-34	-8
-40	-8
-19	-10
-35	-8
-14	-10
->
-8	-40

40	0
23	-6
->
0	23

9	-9
-31	-20
10	10
39	-18
-14	4
->
-9	-31

23	-6	-37	37	29
22	-14	-3	11	-9
2	13	-36	30	42
20	-6	0	1	-16
-13	10	24	-17	-11
->
29	11	-36	-6	-13

17	-26	-23	-13	33
-23	28	24	21	-26
-29	32	10	26	-29
16	-24	-23	-19	24
46	14	47	-40	-23
->
33	21	10	-24	46

2	-9	36
-28	-31	-14
6	26	41
->
36	-31	6

3	25
5	40
3	26
5	40
4	32
->
25	5
---
19	6	32	-3	0	-6	16	-9	6	1	22	-1
9	9	40	4	0	22	14	-9	28	-3	-9	-6
3	-8	-3	0	-13	-15	6	1	-11	2	14	5
7	3	35	11	3	0	19	0	-14	-3	2	-3
5	-9	-13	11	8	-27	-26	-7	1	3	-16	-5
->
5	-9	-13	11	8	-27	-26	-7	1	3	-16	-5
19	6	32	-3	0	-6	16	-9	6	1	22	-1
9	9	40	4	0	22	14	-9	28	-3	-9	-6
3	-8	-3	0	-13	-15	6	1	-11	2	14	5
7	3	35	11	3	0	19	0	-14	-3	2	-3

-22	37	-14
-17	-43	-35
-39	23	-18
18	-46	-30
-27	-34	39
->
-27	-34	39
-22	37	-14
-17	-43	-35
-39	23	-18
18	-46	-30

-32	-3	14	31	5	-7	-19	-29	18	-17	22
-38	26	10	22	-13	10	-20	-19	-25	-32	39
3	6	-35	-8	13	-36	-33	-35	7	2	23
->
3	6	-35	-8	13	-36	-33	-35	7	2	23
-32	-3	14	31	5	-7	-19	-29	18	-17	22
-38	26	10	22	-13	10	-20	-19	-25	-32	39

10	-1	-31	-31	-14	6	19	13	-41	-17	28	-38
-14	2	-5	14	5	-15	-24	-22	12	-5	21	15
10	0	-29	-29	-13	6	20	13	-38	-17	25	-37
-2	3	-21	-19	-1	0	11	-6	-38	-17	27	-23
3	-16	-24	3	33	-43	-33	-38	32	23	6	7
-7	0	-7	10	9	-17	-22	-20	15	3	13	12
->
-7	0	-7	10	9	-17	-22	-20	15	3	13	12
10	-1	-31	-31	-14	6	19	13	-41	-17	28	-38
-14	2	-5	14	5	-15	-24	-22	12	-5	21	15
10	0	-29	-29	-13	6	20	13	-38	-17	25	-37
-2	3	-21	-19	-1	0	11	-6	-38	-17	27	-23
3	-16	-24	3	33	-43	-33	-38	32	23	6	7

-6	41	-8	-6	10	-9	-11	-11	-11	8	10	-6
11	39	-8	-18	-1	-5	9	-6	-34	-10	-22	2
-9	-7	-4	-22	19	16	-32	-38	2	10	-19	7
->
-9	-7	-4	-22	19	16	-32	-38	2	10	-19	7
-6	41	-8	-6	10	-9	-11	-11	-11	8	10	-6
11	39	-8	-18	-1	-5	9	-6	-34	-10	-22	2

-21	40	-53
15	-29	-40
->
15	-29	-40
-21	40	-53

49	5	-10
48	7	-6
25	29	32
->
25	29	32
49	5	-10
48	7	-6
---
-19	-48	-36	17	-26
-17	-33	-4	44	-48
7	-21	-4	19	-19
-15	-47	-33	13	-25
->
-48	-36
-33	-4

40	-44	-34	-38	-8
-10	-1	-4	13	30
-17	-11	21	11	-7
-4	-37	-21	-3	28
->
-44	-34
-1	-4

-11	-2	-4	-13	15
11	1	-16	-5	-46
5	2	8	-26	-34
15	-9	34	-15	26
8	-2	6	22	-23
->
-2	-4
1	-16

11	6	0	-25	-17
1	-22	-10	24	-18
52	30	48	-35	-37
-26	-27	-12	42	43
->
6	0
-22	-10

-23	18	-6
10	-1	10
-28	-8	40
34	-50	-14
-39	15	6
->
18	-6
-1	10

-10	25	31	17
-52	46	37	47
-18	28	36	21
->
25	31
46	37
